Below is a small trained network, with its code and all its weights. Each question gives an input and a class and asks what happens when units are switched off, that is, made to give their printed mean instead of their output.

import numpy as np


def w(rows, s, z=0):
    codes = np.array(rows[::2]) - 128.0
    scale = np.full(codes.shape[1], s)
    scale[-1] = z or s
    return codes * scale


def norm(h):
    return h / np.sqrt((h * h).mean(-1, keepdims=True) + 1e-5)


def f(y):
    return y / 2 * (1 + np.tanh(0.7978845608 * (y + 0.044715 * y**3)))


def log_softmax(a):
    a = a - a.max(-1, keepdims=True)
    return a - np.log(np.exp(a).sum(-1, keepdims=True))


def net(x, mask):
    res = np.array(x, float).reshape(1, 5) / 4 @ E
    u = 0
    for l in range(3):
        y = f(norm(res) @ A[l][:, :-1].T + A[l][:, -1])
        res = res + np.where(mask[u : u + 5], y, B[l][:, -1]) @ B[l][:, :-1]
        u += 5
    return log_softmax(norm(res)[-1] @ U[:, :-1].T + U[:, -1])


A, B = {}, {}
E = w([
[112,120,139,122,123,112,128,115],'x0',
[111,117,188,1,126,128,112,223],'x1',
[166,227,164,207,5,69,86,120],'x2',
[124,124,129,126,124,128,126,126],'x3',
[28,193,119,189,113,148,200,156],'x4',
],0.0081)
A[0] = w([
[241,82,196,157,67,33,65,92,36],'0.n1',
[184,198,146,150,109,102,121,51,100],'0.n2',
[196,142,179,86,80,135,83,110,2],'0.n3',
[178,195,191,105,74,88,99,203,6],'0.n4',
[119,61,131,183,253,141,31,87,14],'0.n5',
],0.0075,0.0034)
B[0] = w([
[217,111,147,205,158,161,133,178,253],'0.n1',
[216,121,170,139,62,188,146,99,205],'0.n2',
[105,110,146,115,155,168,69,190,178],'0.n3',
[2,119,127,198,139,85,74,140,252],'0.n4',
[114,72,160,68,160,136,144,10,193],'0.n5',
],0.0086,0.0042)
A[1] = w([
[89,108,107,98,97,111,236,115,44],'1.n1',
[112,251,184,172,121,107,59,129,118],'1.n2',
[102,107,177,75,159,89,194,213,30],'1.n3',
[2,82,109,216,155,160,55,102,99],'1.n4',
[133,98,226,107,109,80,34,199,251],'1.n5',
],0.0071,0.003)
B[1] = w([
[200,133,98,246,84,204,79,143,149],'1.n1',
[108,129,186,74,113,95,70,29,215],'1.n2',
[142,195,177,122,96,169,184,179,176],'1.n3',
[165,94,97,150,169,96,159,224,193],'1.n4',
[147,106,106,103,165,102,134,178,254],'1.n5',
],0.011,0.0064)
A[2] = w([
[177,101,86,193,186,116,149,147,108],'2.n1',
[22,89,69,60,178,170,109,133,179],'2.n2',
[55,170,180,126,41,16,119,102,82],'2.n3',
[164,48,100,84,82,194,156,52,30],'2.n4',
[228,147,65,3,161,55,183,166,2],'2.n5',
],0.0071,0.002)
B[2] = w([
[91,140,36,121,116,128,171,84,203],'2.n1',
[164,184,132,185,41,88,115,148,240],'2.n2',
[67,175,94,113,139,112,143,101,253],'2.n3',
[97,142,146,79,192,121,96,137,183],'2.n4',
[75,91,100,113,3,218,106,32,195],'2.n5',
],0.012,0.0038)
U = w([
[137,83,116,95,207,147,121,28,75],'0',
[115,87,110,33,52,187,92,137,201],'1',
[251,134,141,180,96,121,94,102,232],'2',
[163,77,175,114,134,73,41,222,101],'3',
[99,126,33,177,144,157,191,126,252],'4',
[103,164,183,131,119,197,194,237,2],'5',
[94,204,143,182,63,103,134,40,71],'6',
[42,208,130,118,106,45,95,178,109],'7',
],0.016,0.0011)

Each question gives the input, the list of numbers given to net, and the class t.
The units are the neurons (one row each of A and B). Each row of codes is followed by its name. A weight is (code - 128) times the scale printed after its matrix; where a second scale follows, it is the last column's (A, B and U).
mask holds one flag per neuron, layer by layer. A switched-off neuron (its flag False) gives its mean, the last column of its row in B, instead of its output. The means were averaged over made-up inputs and are rounded, as every weight is.
A unit's drop is (log p(t) with every unit on - log p(t) with that unit switched off) / (log p(t) with every unit on - log p(t) with every unit switched off).
The circuit of an input: a set's keep is (log p(t) with only the set's units on - log p(t) with every unit switched off) / (log p(t) with every unit on - log p(t) with every unit switched off). Starting from the 12 units with the biggest drops (on a tie, the unit counted first), units are removed one at a time, each time the one whose removal leaves the highest keep (on an exact tie, the one counted first), for as long as the keep stays at least 0.8.
units of the circuit, in order: the units of the circuit, biggest drop first
most important unit: the unit with the biggest drop
top k neurons: the k neurons with the biggest drops, biggest first
k most important neurons of layer l: the k neurons of layer l with the biggest drops, biggest first
drop when u is switched off: that unit's drop, to one decimal
input [8,-8,0,1,6], class 4: most important unit -> 1.n4
input [-7,1,7,5,-2], class 3: top 2 neurons -> [0.n4; 0.n3]
input [-6,0,0,7,-5], class 0: top 2 neurons -> [0.n1; 2.n2]
input [4,6,-3,0,1], class 5: top 3 neurons -> [1.n3; 1.n2; 0.n5]
input [4,-3,0,8,-8], class 0: top 2 neurons -> [0.n5; 2.n2]
input [-7,3,-7,7,-7], class 1: top 2 neurons -> [2.n5; 2.n2]
input [3,-1,-1,-2,0], class 0: top 3 neurons -> [0.n5; 0.n4; 2.n4]
input [1,-1,0,8,0], class 0: top 2 neurons -> [0.n4; 2.n4]
input [2,-1,0,-3,-3], class 0: 2 most important neurons of layer 2 -> [2.n2; 2.n1]
input [-5,2,-7,3,-8], class 1: top 3 neurons -> [2.n5; 2.n2; 1.n2]
input [1,3,8,0,-7], class 3: 2 most important neurons of layer 0 -> [0.n4; 0.n3]
input [5,0,4,6,0], class 2: top 3 neurons -> [0.n1; 0.n2; 2.n4]
input [7,2,-7,1,-7], class 1: 2 most important neurons of layer 0 -> [0.n1; 0.n2]
input [4,6,-2,-3,-3], class 1: units of the circuit, in order -> [2.n5]
input [8,6,-4,-7,-6], class 1: drop when 2.n5 is switched off -> 1.4
input [-4,2,-3,1,-6], class 1: drop when 2.n5 is switched off -> 0.9
input [-5,-1,0,5,-1], class 0: drop when 0.n4 is switched off -> 0.0
